Below is a small trained network, with its code and all its weights. Each question gives an input and a class and asks what happens when units are switched off, that is, made to give their printed mean instead of their output.

import numpy as np


def w(rows, s, z=0):
    codes = np.array(rows[::2]) - 128.0
    scale = np.full(codes.shape[1], s)
    scale[-1] = z or s
    return codes * scale


def f(y):
    return np.maximum(y, 0)


def log_softmax(a):
    a = a - a.max(-1, keepdims=True)
    return a - np.log(np.exp(a).sum(-1, keepdims=True))


def net(x, mask):
    res = np.array(x, float).reshape(1, 6) / 4 @ E
    y = f(res @ A[0][:, :-1].T + A[0][:, -1])
    res = res + np.where(mask, y, B[0][:, -1]) @ B[0][:, :-1]
    return log_softmax(res[-1] @ U[:, :-1].T + U[:, -1])


A, B = {}, {}
E = w([
[94,190,189,248,193,218,73],'x0',
[163,79,223,177,34,74,25],'x1',
[137,118,139,144,133,125,141],'x2',
[116,248,253,105,103,114,216],'x3',
[53,177,95,37,119,115,62],'x4',
[156,218,36,219,94,70,102],'x5',
],0.0075)
A[0] = w([
[145,109,65,82,100,93,177,55],'n0',
[75,141,145,211,182,199,94,51],'n1',
[212,74,146,191,135,164,203,136],'n2',
[175,72,83,56,60,37,199,99],'n3',
[158,20,84,141,178,159,85,83],'n4',
[13,142,104,98,111,142,99,165],'n5',
[149,87,200,87,151,130,93,141],'n6',
[160,93,162,151,95,95,102,89],'n7',
[126,181,199,124,51,147,141,70],'n8',
[95,152,85,87,173,160,173,138],'n9',
[177,93,198,113,162,151,169,110],'n10',
[62,168,158,182,191,177,55,139],'n11',
[83,68,150,109,186,166,162,178],'n12',
[104,168,55,99,224,153,194,70],'n13',
[124,174,185,116,103,99,195,77],'n14',
[156,222,86,181,103,67,146,254],'n15',
[99,110,79,105,112,114,102,129],'n16',
[130,43,90,161,145,133,74,96],'n17',
[92,120,170,115,56,100,40,134],'n18',
[66,146,166,49,119,136,122,182],'n19',
],0.011,0.0087)
B[0] = w([
[95,134,163,83,101,112,127,175],'n0',
[55,169,201,14,31,100,148,189],'n1',
[89,113,134,177,214,44,167,200],'n2',
[53,181,175,96,93,83,135,232],'n3',
[154,180,104,64,148,192,165,197],'n4',
[105,119,84,179,180,113,151,189],'n5',
[100,66,92,185,97,140,86,186],'n6',
[140,33,145,88,140,93,155,169],'n7',
[170,122,125,76,131,158,171,182],'n8',
[176,99,176,166,145,96,125,196],'n9',
[138,119,30,160,105,154,148,182],'n10',
[88,116,157,93,117,91,188,214],'n11',
[113,69,67,190,60,113,107,204],'n12',
[216,2,234,83,134,81,32,206],'n13',
[201,193,112,77,147,199,191,187],'n14',
[106,15,21,129,112,170,102,255],'n15',
[102,150,113,97,155,166,166,175],'n16',
[156,123,107,65,136,184,182,191],'n17',
[182,55,189,122,226,71,109,210],'n18',
[101,94,54,171,153,172,139,202],'n19',
],0.0083,0.013)
U = w([
[223,50,236,105,168,71,102,90],'0',
[2,159,194,66,22,73,185,91],'1',
[76,112,96,159,207,97,177,247],'2',
[205,146,105,43,148,245,204,94],'3',
[92,94,101,154,128,128,143,255],'4',
[90,47,51,184,25,166,129,48],'5',
[144,146,148,172,126,165,58,115],'6',
[178,254,129,160,63,173,108,71],'7',
],0.0089,0.0096)

Each question gives the input, the list of numbers given to net, and the class t.
The units are the neurons (one row each of A and B). Each row of codes is followed by its name. A weight is (code - 128) times the scale printed after its matrix; where a second scale follows, it is the last column's (A, B and U).
mask holds one flag per neuron, in row order. A switched-off neuron (its flag False) gives its mean, the last column of its row in B, instead of its output. The means were averaged over made-up inputs and are rounded, as every weight is.
A unit's drop is (log p(t) with every unit on - log p(t) with that unit switched off) / (log p(t) with every unit on - log p(t) with every unit switched off).
The circuit of an input: a set's keep is (log p(t) with only the set's units on - log p(t) with every unit switched off) / (log p(t) with every unit on - log p(t) with every unit switched off). Starting from the 12 units with the biggest drops (on a tie, the unit counted first), units are removed one at a time, each time the one whose removal leaves the highest keep (on an exact tie, the one counted first), for as long as the keep stays at least 0.8.
units of the circuit, in order: the units of the circuit, biggest drop first
most important unit: the unit with the biggest drop
k most important neurons: the k neurons with the biggest drops, biggest first
drop when u is switched off: that unit's drop, to one decimal
input [0,2,-4,7,6,-2], class 3: most important unit -> n14
input [-4,5,2,1,7,-3], class 2: units of the circuit, in order -> (n13 n19 n18)
input [7,-8,1,3,3,-1], class 0: 2 most important neurons -> (n13 n9)
input [4,0,-3,-7,6,-4], class 3: 2 most important neurons -> (n4 n17)
input [-4,7,-5,1,8,6], class 2: units of the circuit, in order -> (n13 n18 n5 n16)
input [4,-6,2,-6,-2,-7], class 5: 2 most important neurons -> (n12 n18)
input [-1,2,-3,6,-8,-8], class 2: 3 most important neurons -> (n2 n15 n14)
input [7,-5,1,-5,3,8], class 5: 3 most important neurons -> (n15 n3 n18)
input [6,0,-2,7,3,8], class 5: 2 most important neurons -> (n15 n3)
input [1,5,6,6,-7,-6], class 2: units of the circuit, in order -> (n2 n13)
input [2,2,0,5,-2,-3], class 3: 2 most important neurons -> (n14 n8)
input [-2,3,1,5,-5,1], class 2: 4 most important neurons -> (n2 n13 n4 n17)
input [2,5,2,2,8,1], class 2: units of the circuit, in order -> (n13 n5 n18)
input [-2,-2,-1,3,4,-6], class 5: most important unit -> n12
input [-6,-6,-3,-2,4,4], class 0: 3 most important neurons -> (n13 n9 n1)
input [-3,2,-3,3,-6,-4], class 2: units of the circuit, in order -> (n2 n13)
input [1,7,-7,-5,8,7], class 2: 4 most important neurons -> (n13 n18 n5 n16)
input [-3,-8,-3,-8,-1,0], class 0: 2 most important neurons -> (n13 n9)
input [-2,6,-4,7,2,-1], class 3: 2 most important neurons -> (n14 n13)
input [-4,8,6,-4,4,6], class 0: most important unit -> n18
input [4,5,1,6,-2,2], class 3: units of the circuit, in order -> (n8 n14)
input [-7,4,0,5,-1,-8], class 5: units of the circuit, in order -> (n6 n10)
input [-8,6,7,-8,-8,7], class 1: drop when n3 is switched off -> 1.0
